Below are the code and all the weights of a small trained network. Each question names an input and a class and asks about switching units off, where a switched-off unit gives its printed mean instead of its output.

import numpy as np


def w(rows, s, z=0):
    codes = np.array(rows[::2]) - 128.0
    scale = np.full(codes.shape[1], s)
    scale[-1] = z or s
    return codes * scale


def f(y):
    return np.maximum(y, 0)


def log_softmax(a):
    a = a - a.max(-1, keepdims=True)
    return a - np.log(np.exp(a).sum(-1, keepdims=True))


def net(x, mask):
    res = np.array(x, float).reshape(1, 3) / 4 @ E
    y = f(res @ A[0][:, :-1].T + A[0][:, -1])
    res = res + np.where(mask, y, B[0][:, -1]) @ B[0][:, :-1]
    return log_softmax(res[-1] @ U[:, :-1].T + U[:, -1])


A, B = {}, {}
E = w([
[173,136,253],'x0',
[228,28,87],'x1',
[217,243,94],'x2',
],0.0075)
A[0] = w([
[143,186,169,75],'neuron 1',
[118,76,189,114],'neuron 2',
[226,35,145,66],'neuron 3',
[161,149,197,155],'neuron 4',
[124,111,160,253],'neuron 5',
[97,86,1,101],'neuron 6',
[82,72,114,139],'neuron 7',
[82,164,142,84],'neuron 8',
[117,52,99,170],'neuron 9',
[78,40,160,214],'neuron 10',
[90,91,138,98],'neuron 11',
[40,185,154,101],'neuron 12',
[184,196,157,162],'neuron 13',
[114,182,150,210],'neuron 14',
[149,158,203,147],'neuron 15',
[184,93,135,78],'neuron 16',
[59,121,43,176],'neuron 17',
[114,21,173,58],'neuron 18',
[166,106,244,147],'neuron 19',
[160,175,108,111],'neuron 20',
[168,120,216,132],'neuron 21',
[180,56,108,85],'neuron 22',
[43,105,132,133],'neuron 23',
[62,176,209,157],'neuron 24',
[168,98,129,31],'neuron 25',
[87,62,180,196],'neuron 26',
[68,152,10,188],'neuron 27',
[167,72,64,157],'neuron 28',
[157,154,116,84],'neuron 29',
[212,168,103,173],'neuron 30',
[164,161,124,218],'neuron 31',
[227,51,127,139],'neuron 32',
[119,106,142,135],'neuron 33',
[67,89,159,90],'neuron 34',
],0.014,0.0027)
B[0] = w([
[133,158,123,182],'neuron 1',
[136,114,62,195],'neuron 2',
[90,195,196,251],'neuron 3',
[191,100,107,200],'neuron 4',
[211,132,153,180],'neuron 5',
[192,88,156,248],'neuron 6',
[148,170,94,195],'neuron 7',
[110,231,177,173],'neuron 8',
[156,166,117,213],'neuron 9',
[155,147,83,237],'neuron 10',
[121,180,74,170],'neuron 11',
[120,244,207,213],'neuron 12',
[143,100,74,216],'neuron 13',
[163,156,133,193],'neuron 14',
[195,131,112,201],'neuron 15',
[102,192,165,183],'neuron 16',
[229,117,122,224],'neuron 17',
[91,162,61,227],'neuron 18',
[216,6,157,236],'neuron 19',
[119,153,31,181],'neuron 20',
[202,37,131,211],'neuron 21',
[124,173,130,217],'neuron 22',
[174,176,80,196],'neuron 23',
[154,186,151,227],'neuron 24',
[118,177,163,162],'neuron 25',
[146,147,90,219],'neuron 26',
[254,32,214,248],'neuron 27',
[136,205,208,227],'neuron 28',
[52,127,38,159],'neuron 29',
[156,200,39,223],'neuron 30',
[154,127,71,188],'neuron 31',
[123,242,174,255],'neuron 32',
[143,145,75,154],'neuron 33',
[121,159,62,187],'neuron 34',
],0.0069,0.0088)
U = w([
[137,198,166,128],'0',
[198,93,122,131],'1',
[134,157,3,106],'2',
[150,133,110,254],'3',
[81,117,89,80],'4',
[45,135,179,97],'5',
[91,78,216,83],'6',
[108,119,114,58],'7',
],0.017,0.0062)

Each question gives the input, the list of numbers given to net, and the class t.
The units are the neurons (one row each of A and B). Each row of codes is followed by its name. A weight is (code - 128) times the scale printed after its matrix; where a second scale follows, it is the last column's (A, B and U).
mask holds one flag per neuron, in row order. A switched-off neuron (its flag False) gives its mean, the last column of its row in B, instead of its output. The means were averaged over made-up inputs and are rounded, as every weight is.
A unit's drop is (log p(t) with every unit on - log p(t) with that unit switched off) / (log p(t) with every unit on - log p(t) with every unit switched off).
The circuit of an input: a set's keep is (log p(t) with only the set's units on - log p(t) with every unit switched off) / (log p(t) with every unit on - log p(t) with every unit switched off). Starting from the 12 units with the biggest drops (on a tie, the unit counted first), units are removed one at a time, each time the one whose removal leaves the highest keep (on an exact tie, the one counted first), for as long as the keep stays at least 0.8.
circuit, biggest first: the units of the circuit, biggest drop first
k most important neurons: the k neurons with the biggest drops, biggest first
drop when u is switched off: that unit's drop, to one decimal
input [-6,-1,-4], class 1: circuit, biggest first : neuron 27
input [5,7,2], class 0: 2 most important neurons : neuron 32; neuron 3
input [-7,2,-7], class 1: 4 most important neurons : neuron 27; neuron 6; neuron 17; neuron 30
input [-7,-7,-6], class 0: 4 most important neurons : neuron 12; neuron 8; neuron 19; neuron 21
input [-7,6,0], class 1: 3 most important neurons : neuron 27; neuron 6; neuron 12
input [8,-7,-2], class 1: 2 most important neurons : neuron 19; neuron 21
input [6,6,6], class 0: 4 most important neurons : neuron 32; neuron 3; neuron 16; neuron 27
input [-1,-6,7], class 2: 2 most important neurons : neuron 20; neuron 13
input [-2,7,-6], class 0: drop when neuron 3 is switched off : 0.3
input [3,-3,2], class 3: drop when neuron 18 is switched off : -0.1
input [-7,-6,2], class 1: drop when neuron 27 is switched off : 0.8
